Below are the code and all the weights of a small trained network. Each question names an input and a target symbol and asks about switching units off, where a switched-off unit gives its printed mean instead of its output.

import numpy as np


def w(rows, s, z=0):
    codes = np.array(rows[::2]) - 128.0
    scale = np.full(codes.shape[1], s)
    scale[-1] = z or s
    return codes * scale


def f(y):
    return y / 2 * (1 + np.tanh(0.7978845608 * (y + 0.044715 * y**3)))


def softmax(a):
    e = np.exp(a - a.max(-1, keepdims=True))
    return e / e.sum(-1, keepdims=True)


def log_softmax(a):
    a = a - a.max(-1, keepdims=True)
    return a - np.log(np.exp(a).sum(-1, keepdims=True))


def net(x, mask):
    ids = ['ΛΠβγζηθμξσψ'.index(c) for c in x.split()]
    T = len(ids)
    res = E[ids] + P[:T]
    u = 0
    for l in range(2):
        q, k, v = (res @ M[l].T for M in (Q, K, V))
        z = softmax(np.where(np.tri(T) > 0, q @ k.T / 3**0.5, -1e9)) @ v
        res = res + np.where(mask[u], z, O[l][:, -1]) @ O[l][:, :-1]
        u += 1
        y = f(res @ A[l][:, :-1].T + A[l][:, -1])
        res = res + np.where(mask[u : u + 4], y, B[l][:, -1]) @ B[l][:, :-1]
        u += 4
    return log_softmax(res[-1] @ U[:, :-1].T + U[:, -1])


Q, K, V, O, A, B = {}, {}, {}, {}, {}, {}
E = w([
[96,126,142,96],'Λ',
[105,132,133,83],'Π',
[149,147,150,101],'β',
[109,138,182,128],'γ',
[145,121,159,132],'ζ',
[113,148,141,88],'η',
[112,116,127,93],'θ',
[22,211,209,92],'μ',
[168,192,101,43],'ξ',
[154,42,119,148],'σ',
[142,96,238,250],'ψ',
],0.014)
P = w([
[185,101,98,141],'0',
[126,81,177,51],'1',
[164,113,77,190],'2',
[100,109,138,70],'3',
[119,140,71,238],'4',
[59,148,116,99],'5',
[181,56,224,96],'6',
[68,113,93,101],'7',
[89,131,55,251],'8',
[76,127,102,122],'9',
[173,85,221,87],'10',
[92,111,121,152],'11',
[168,73,203,64],'12',
[89,93,89,127],'13',
],0.012)
Q[0] = w([
[149,87,100,255],'0.h0',
[103,76,140,127],'0.h0',
[129,223,211,160],'0.h0',
],0.0092)
K[0] = w([
[190,143,70,224],'0.h0',
[108,72,95,103],'0.h0',
[171,169,254,120],'0.h0',
],0.0093)
V[0] = w([
[133,118,168,148],'0.h0',
[84,247,115,75],'0.h0',
[169,137,159,2],'0.h0',
],0.0057)
O[0] = w([
[65,56,68,68,153],'0.h0',
[140,166,231,220,2],'0.h0',
[194,230,254,127,80],'0.h0',
],0.0063,0.0051)
A[0] = w([
[254,101,158,60,81],'0.n0',
[145,88,164,46,254],'0.n1',
[55,209,92,157,163],'0.n2',
[135,28,212,156,180],'0.n3',
],0.0069,0.003)
B[0] = w([
[197,209,131,140,178],'0.n0',
[94,125,154,98,255],'0.n1',
[176,143,134,185,138],'0.n2',
[109,161,126,9,248],'0.n3',
],0.011,0.005)
Q[1] = w([
[252,132,86,252],'1.h0',
[124,150,44,167],'1.h0',
[59,150,98,56],'1.h0',
],0.0039)
K[1] = w([
[129,165,191,2],'1.h0',
[54,41,208,94],'1.h0',
[163,171,174,149],'1.h0',
],0.0051)
V[1] = w([
[164,173,148,97],'1.h0',
[168,127,82,81],'1.h0',
[134,134,162,2],'1.h0',
],0.0099)
O[1] = w([
[134,163,118,186,45],'1.h0',
[173,115,2,136,254],'1.h0',
[60,183,53,192,252],'1.h0',
],0.0078,0.0041)
A[1] = w([
[111,120,36,254,147],'1.n0',
[121,149,93,122,140],'1.n1',
[74,150,186,55,254],'1.n2',
[180,138,247,113,108],'1.n3',
],0.0075,0.0059)
B[1] = w([
[223,118,245,46,235],'1.n0',
[77,210,227,88,153],'1.n1',
[132,237,45,180,254],'1.n2',
[151,1,202,208,169],'1.n3',
],0.0071,0.0098)
U = w([
[19,228,105,108,206],'Λ',
[63,148,62,164,253],'Π',
[52,19,73,157,234],'β',
[152,128,104,155,59],'γ',
[52,143,254,99,133],'ζ',
[111,133,138,113,26],'η',
[178,177,147,109,49],'θ',
[138,125,111,148,79],'μ',
[221,84,180,24,135],'ξ',
[119,128,128,127,39],'σ',
[201,119,67,191,88],'ψ',
],0.0078,0.0052)

Each question gives the input, a string of symbols that net reads in full, and the target symbol t.
The units are the heads (3 rows each of Q, K, V and O) and the neurons (one row each of A and B). Each row of codes is followed by its name. A weight is (code - 128) times the scale printed after its matrix; where a second scale follows, it is the last column's (O, A, B and U).
mask holds one flag per unit, layer by layer, with each layer's heads first. A switched-off unit (its flag False) gives its mean, the last column of its rows in O or B, instead of its output. The means were averaged over made-up inputs and are rounded, as every weight is.
A unit's drop is (log p(t) with every unit on - log p(t) with that unit switched off) / (log p(t) with every unit on - log p(t) with every unit switched off).
The circuit of an input: a set's keep is (log p(t) with only the set's units on - log p(t) with every unit switched off) / (log p(t) with every unit on - log p(t) with every unit switched off). Starting from all 10 units, units are removed one at a time, each time the one whose removal leaves the highest keep (on an exact tie, the one counted first), for as long as the keep stays at least 0.8.
units of the circuit, in order: the units of the circuit, biggest drop first
most important unit: the unit with the biggest drop
top k neurons: the k neurons with the biggest drops, biggest first
k most important neurons of layer l: the k neurons of layer l with the biggest drops, biggest first
drop of u: that unit's drop, to one decimal
input σ σ ψ Λ μ σ ζ σ Λ, target ξ: units of the circuit, in order : (1.n0 1.n2 0.n3 0.n1)
input σ σ ζ, target ξ: units of the circuit, in order : (1.n0 1.n2 1.h0 0.n3)
input β σ ψ γ σ ξ σ β μ, target ζ: units of the circuit, in order : (1.n0 0.n2 1.n2 0.n3)
input σ ζ σ, target ξ: units of the circuit, in order : (1.n0 1.n2 1.h0)
input γ σ Λ, target ξ: units of the circuit, in order : (1.n0 1.n2 0.n3 1.h0)
input σ Λ σ σ σ σ, target β: 2 most important neurons of layer 0 : (0.n0 0.n3)
input θ μ σ ψ θ σ ψ β Π, target ξ: units of the circuit, in order : (1.n0 1.n2 0.n3)
input σ σ θ, target ξ: units of the circuit, in order : (1.n0 1.n2 1.h0 0.n3)
input σ γ γ ζ, target Λ: most important unit : 1.n0
input θ σ ψ σ σ ζ σ Λ Π, target ξ: units of the circuit, in order : (1.n0 1.n2 0.n3 0.n1)
input Λ σ ψ θ ζ σ Π σ σ σ, target β: top 3 neurons : (0.n0 1.n0 1.n2)
input σ θ ψ σ ζ σ ξ, target θ: top 2 neurons : (0.n0 1.n0)
input γ σ ζ η β, target ξ: top 4 neurons : (1.n0 1.n2 0.n3 0.n1)
input ζ ζ ψ σ σ σ σ ψ σ ψ Π β ζ ζ, target β: drop of 1.n0 : 0.3
input σ θ θ ζ ξ, target θ: drop of 0.n1 : 0.2
input ψ θ γ ψ ψ θ ψ σ θ, target ξ: drop of 1.h0 : 0.0
